Below are the code and all the weights of a small trained network. Each question names an input and a class and asks about switching units off, where a switched-off unit gives its printed mean instead of its output.

import numpy as np


def w(rows, s, z=0):
    codes = np.array(rows[::2]) - 128.0
    scale = np.full(codes.shape[1], s)
    scale[-1] = z or s
    return codes * scale


def norm(h):
    return h / np.sqrt((h * h).mean(-1, keepdims=True) + 1e-5)


def f(y):
    return np.maximum(y, 0)


def log_softmax(a):
    a = a - a.max(-1, keepdims=True)
    return a - np.log(np.exp(a).sum(-1, keepdims=True))


def net(x, mask):
    res = np.array(x, float).reshape(1, 6) / 4 @ E
    u = 0
    for l in range(3):
        y = f(norm(res) @ A[l][:, :-1].T + A[l][:, -1])
        res = res + np.where(mask[u : u + 6], y, B[l][:, -1]) @ B[l][:, :-1]
        u += 6
    return log_softmax(norm(res)[-1] @ U[:, :-1].T + U[:, -1])


A, B = {}, {}
E = w([
[132,146,128,113,159,151],'x0',
[208,109,94,129,180,66],'x1',
[123,118,135,128,114,106],'x2',
[125,254,143,124,72,78],'x3',
[148,113,101,42,77,148],'x4',
[126,122,137,123,127,122],'x5',
],0.0074)
A[0] = w([
[183,167,60,87,68,160,83],'L0N0',
[123,226,125,112,80,117,40],'L0N1',
[254,126,110,56,130,2,31],'L0N2',
[12,146,218,81,43,188,37],'L0N3',
[141,76,89,61,85,155,77],'L0N4',
[203,147,81,49,52,161,2],'L0N5',
],0.0082,0.0028)
B[0] = w([
[143,101,182,168,192,115,193],'L0N0',
[177,53,232,106,122,51,223],'L0N1',
[139,143,51,84,172,174,254],'L0N2',
[161,138,1,93,202,126,252],'L0N3',
[58,120,217,237,160,94,208],'L0N4',
[89,175,143,215,170,81,199],'L0N5',
],0.0098,0.0055)
A[1] = w([
[191,77,36,44,237,206,106],'L1N0',
[202,80,154,123,172,134,250],'L1N1',
[67,134,27,23,114,136,133],'L1N2',
[111,34,168,74,144,196,102],'L1N3',
[48,58,166,90,75,196,165],'L1N4',
[109,255,129,54,59,130,219],'L1N5',
],0.0077,0.0021)
B[1] = w([
[110,161,102,94,63,136,254],'L1N0',
[61,189,155,35,89,175,213],'L1N1',
[191,220,99,120,62,182,162],'L1N2',
[153,60,231,78,181,112,167],'L1N3',
[149,96,23,22,233,10,155],'L1N4',
[255,77,108,114,175,162,150],'L1N5',
],0.0077,0.0086)
A[2] = w([
[110,146,43,117,192,126,6],'L2N0',
[94,176,94,171,191,149,209],'L2N1',
[59,145,147,254,212,110,50],'L2N2',
[127,175,119,149,79,176,124],'L2N3',
[67,185,161,89,165,64,133],'L2N4',
[177,193,195,105,72,89,91],'L2N5',
],0.0094,0.0016)
B[2] = w([
[191,206,91,196,105,151,224],'L2N0',
[130,131,103,191,92,109,213],'L2N1',
[51,145,156,161,81,161,216],'L2N2',
[70,81,200,110,75,195,154],'L2N3',
[62,5,130,165,2,169,253],'L2N4',
[70,110,140,88,207,87,206],'L2N5',
],0.0097,0.0067)
U = w([
[185,191,11,121,145,144,45],'0',
[138,103,138,80,222,99,194],'1',
[99,137,139,220,97,131,3],'2',
[93,150,87,118,101,125,209],'3',
[104,154,99,126,102,128,180],'4',
],0.012,0.0033)

Each question gives the input, the list of numbers given to net, and the class t.
The units are the neurons (one row each of A and B). Each row of codes is followed by its name. A weight is (code - 128) times the scale printed after its matrix; where a second scale follows, it is the last column's (A, B and U).
mask holds one flag per neuron, layer by layer. A switched-off neuron (its flag False) gives its mean, the last column of its row in B, instead of its output. The means were averaged over made-up inputs and are rounded, as every weight is.
A unit's drop is (log p(t) with every unit on - log p(t) with that unit switched off) / (log p(t) with every unit on - log p(t) with every unit switched off).
The circuit of an input: a set's keep is (log p(t) with only the set's units on - log p(t) with every unit switched off) / (log p(t) with every unit on - log p(t) with every unit switched off). Starting from the 12 units with the biggest drops (on a tie, the unit counted first), units are removed one at a time, each time the one whose removal leaves the highest keep (on an exact tie, the one counted first), for as long as the keep stays at least 0.8.
circuit, biggest first: the units of the circuit, biggest drop first
unit that matters most: the unit with the biggest drop
top k neurons: the k neurons with the biggest drops, biggest first
k most important neurons of layer l: the k neurons of layer l with the biggest drops, biggest first
input [4,-5,0,6,3,-5], class 1: unit that matters most : L0N1
input [-6,6,-7,7,2,0], class 1: circuit, biggest first : [L0N1 L2N5]
input [-8,-4,-2,-8,-8,7], class 1: circuit, biggest first : [L1N3 L2N4]
input [1,-5,-5,-1,4,-2], class 0: top 2 neurons : [L0N3 L2N0]
input [-4,7,2,-6,-4,6], class 0: top 2 neurons : [L0N1 L2N4]
input [-8,7,7,-5,6,6], class 0: circuit, biggest first : [L0N2 L2N0]
input [5,-4,1,4,5,-2], class 2: circuit, biggest first : [L0N5 L0N0 L1N0]
input [-7,2,5,-6,-4,1], class 1: 4 most important neurons of layer 0 : [L0N5 L0N3 L0N4 L0N2]
input [-5,-2,8,-8,5,1], class 1: 3 most important neurons of layer 1 : [L1N4 L1N3 L1N0]
input [4,-4,-8,-1,8,7], class 2: circuit, biggest first : [L0N4 L0N5]
input [4,3,3,6,7,-4], class 2: circuit, biggest first : [L0N5 L0N0]
input [-6,3,-4,7,-1,-4], class 1: circuit, biggest first : [L2N5 L0N1]
input [3,-3,-1,7,7,2], class 1: circuit, biggest first : [L0N1 L2N5]
input [-1,-8,-2,0,3,7], class 0: circuit, biggest first : [L0N3]
input [4,2,5,-4,6,-3], class 2: top 2 neurons : [L0N4 L0N5]
input [0,-5,-8,8,-2,1], class 1: 2 most important neurons of layer 0 : [L0N1 L0N2]
input [0,0,-3,-4,7,7], class 2: 2 most important neurons of layer 0 : [L0N4 L0N5]
input [-1,-8,8,-8,-6,-1], class 0: 3 most important neurons of layer 0 : [L0N1 L0N3 L0N4]
input [-8,-2,-5,-6,8,-4], class 2: top 2 neurons : [L0N4 L0N5]
input [-4,-6,2,6,2,-4], class 0: 2 most important neurons of layer 1 : [L1N5 L1N3]
input [3,-4,4,-8,0,2], class 1: unit that matters most : L1N3
input [-2,8,0,-7,-8,3], class 0: top 3 neurons : [L0N1 L0N4 L0N5]
